Below are the code and all the weights of a small trained network. Each question names an input and a class and asks about switching units off, where a switched-off unit gives its printed mean instead of its output.

import numpy as np


def w(rows, s, z=0):
    codes = np.array(rows[::2]) - 128.0
    scale = np.full(codes.shape[1], s)
    scale[-1] = z or s
    return codes * scale


def norm(h):
    return h / np.sqrt((h * h).mean(-1, keepdims=True) + 1e-5)


def f(y):
    return np.maximum(y, 0)


def log_softmax(a):
    a = a - a.max(-1, keepdims=True)
    return a - np.log(np.exp(a).sum(-1, keepdims=True))


def net(x, mask):
    res = np.array(x, float).reshape(1, 3) / 4 @ E
    u = 0
    for l in range(2):
        y = f(norm(res) @ A[l][:, :-1].T + A[l][:, -1])
        res = res + np.where(mask[u : u + 7], y, B[l][:, -1]) @ B[l][:, :-1]
        u += 7
    return log_softmax(norm(res)[-1] @ U[:, :-1].T + U[:, -1])


A, B = {}, {}
E = w([
[253,86,115,88,156,27,12,118,102,104],'x0',
[45,204,136,169,115,45,67,206,105,177],'x1',
[187,162,65,254,9,198,91,103,76,135],'x2',
],0.0081)
A[0] = w([
[75,159,142,95,152,176,131,106,204,162,214],'L0N0',
[212,74,155,74,90,181,210,125,189,99,4],'L0N1',
[24,196,150,124,89,76,71,230,144,227,26],'L0N2',
[18,134,204,139,152,193,175,123,165,90,42],'L0N3',
[122,115,49,53,131,155,251,2,169,77,33],'L0N4',
[127,8,73,112,78,179,168,132,181,131,157],'L0N5',
[82,167,125,140,127,236,104,116,220,150,86],'L0N6',
],0.0068,0.0022)
B[0] = w([
[136,147,106,83,129,118,83,164,94,134,223],'L0N0',
[103,159,107,193,162,103,129,144,123,95,220],'L0N1',
[124,162,88,173,172,113,168,62,148,60,255],'L0N2',
[100,67,153,117,141,138,133,129,190,142,250],'L0N3',
[103,172,98,153,142,133,110,96,123,83,250],'L0N4',
[103,199,127,135,135,43,182,128,151,154,214],'L0N5',
[115,1,140,147,91,81,80,110,100,172,207],'L0N6',
],0.012,0.0068)
A[1] = w([
[125,153,183,74,203,128,154,205,156,123,76],'L1N0',
[150,126,149,186,32,129,157,95,68,149,120],'L1N1',
[247,84,77,108,107,81,67,147,107,56,99],'L1N2',
[29,96,115,56,166,109,158,126,165,111,142],'L1N3',
[163,126,109,86,128,223,182,84,129,44,11],'L1N4',
[40,134,101,155,117,244,254,146,192,180,158],'L1N5',
[160,148,72,58,192,120,72,125,164,165,86],'L1N6',
],0.008,0.0013)
B[1] = w([
[170,189,133,180,78,255,220,88,56,129,179],'L1N0',
[213,194,227,33,92,209,217,222,25,99,184],'L1N1',
[23,79,152,107,144,117,151,127,190,180,200],'L1N2',
[250,151,146,122,44,191,106,158,47,130,254],'L1N3',
[65,200,76,162,188,112,75,89,129,71,140],'L1N4',
[147,86,109,106,157,33,40,126,182,161,226],'L1N5',
[92,102,110,162,38,201,102,186,129,208,170],'L1N6',
],0.0082,0.0095)
U = w([
[120,232,44,177,205,43,144,78,162,15,224],'0',
[227,186,208,50,67,234,188,220,36,139,157],'1',
[87,17,133,102,91,96,62,166,219,249,6],'2',
],0.012,0.002)

Each question gives the input, the list of numbers given to net, and the class t.
The units are the neurons (one row each of A and B). Each row of codes is followed by its name. A weight is (code - 128) times the scale printed after its matrix; where a second scale follows, it is the last column's (A, B and U).
mask holds one flag per neuron, layer by layer. A switched-off neuron (its flag False) gives its mean, the last column of its row in B, instead of its output. The means were averaged over made-up inputs and are rounded, as every weight is.
A unit's drop is (log p(t) with every unit on - log p(t) with that unit switched off) / (log p(t) with every unit on - log p(t) with every unit switched off).
The circuit of an input: a set's keep is (log p(t) with only the set's units on - log p(t) with every unit switched off) / (log p(t) with every unit on - log p(t) with every unit switched off). Starting from the 12 units with the biggest drops (on a tie, the unit counted first), units are removed one at a time, each time the one whose removal leaves the highest keep (on an exact tie, the one counted first), for as long as the keep stays at least 0.8.
units of the circuit, in order: the units of the circuit, biggest drop first
k most important neurons: the k neurons with the biggest drops, biggest first
k most important neurons of layer l: the k neurons of layer l with the biggest drops, biggest first
drop when u is switched off: that unit's drop, to one decimal
input [-8,-7,0], class 2: units of the circuit, in order : [L1N5]
input [-6,-7,3], class 0: 2 most important neurons : [L0N4, L0N1]
input [3,2,0], class 2: 2 most important neurons : [L0N4, L0N1]
input [7,-8,7], class 0: 3 most important neurons : [L1N3, L1N4, L0N6]
input [-8,3,-6], class 2: 2 most important neurons of layer 0 : [L0N3, L0N6]
input [8,0,7], class 2: 3 most important neurons : [L1N2, L1N3, L1N0]
input [-8,-8,7], class 0: 2 most important neurons : [L0N4, L1N3]
input [8,0,8], class 1: 2 most important neurons : [L1N1, L0N3]
input [2,-7,-8], class 1: 3 most important neurons : [L0N2, L1N3, L1N0]
input [-7,-5,6], class 2: 4 most important neurons : [L1N5, L0N6, L0N2, L1N3]
input [-8,-5,4], class 2: 3 most important neurons : [L1N5, L0N6, L0N2]
input [-2,-2,2], class 0: 3 most important neurons of layer 0 : [L0N4, L0N1, L0N5]
input [-8,-6,-5], class 2: 3 most important neurons : [L0N3, L0N6, L1N5]
input [5,-4,2], class 2: most important neuron of layer 1 : [L1N2]
input [6,-2,-7], class 1: 2 most important neurons of layer 1 : [L1N0, L1N5]
input [-4,-8,8], class 0: 4 most important neurons of layer 0 : [L0N4, L0N1, L0N0, L0N5]
input [7,6,8], class 1: 2 most important neurons of layer 1 : [L1N1, L1N5]
input [-4,-2,-6], class 1: 2 most important neurons : [L1N3, L1N0]
input [-6,-8,0], class 0: 2 most important neurons of layer 0 : [L0N4, L0N1]
input [-7,-8,1], class 0: units of the circuit, in order : [L0N4]
input [-6,-6,0], class 0: 2 most important neurons of layer 1 : [L1N2, L1N6]
input [-1,6,-7], class 1: 2 most important neurons : [L1N3, L0N4]
input [3,6,-8], class 1: 2 most important neurons of layer 0 : [L0N4, L0N1]
input [8,2,-8], class 1: 3 most important neurons : [L1N0, L0N6, L1N5]
input [7,-3,-8], class 1: 2 most important neurons : [L1N0, L0N6]
input [-5,-4,1], class 2: drop when L1N5 is switched off : 0.2
input [6,4,2], class 2: units of the circuit, in order : [L1N2]
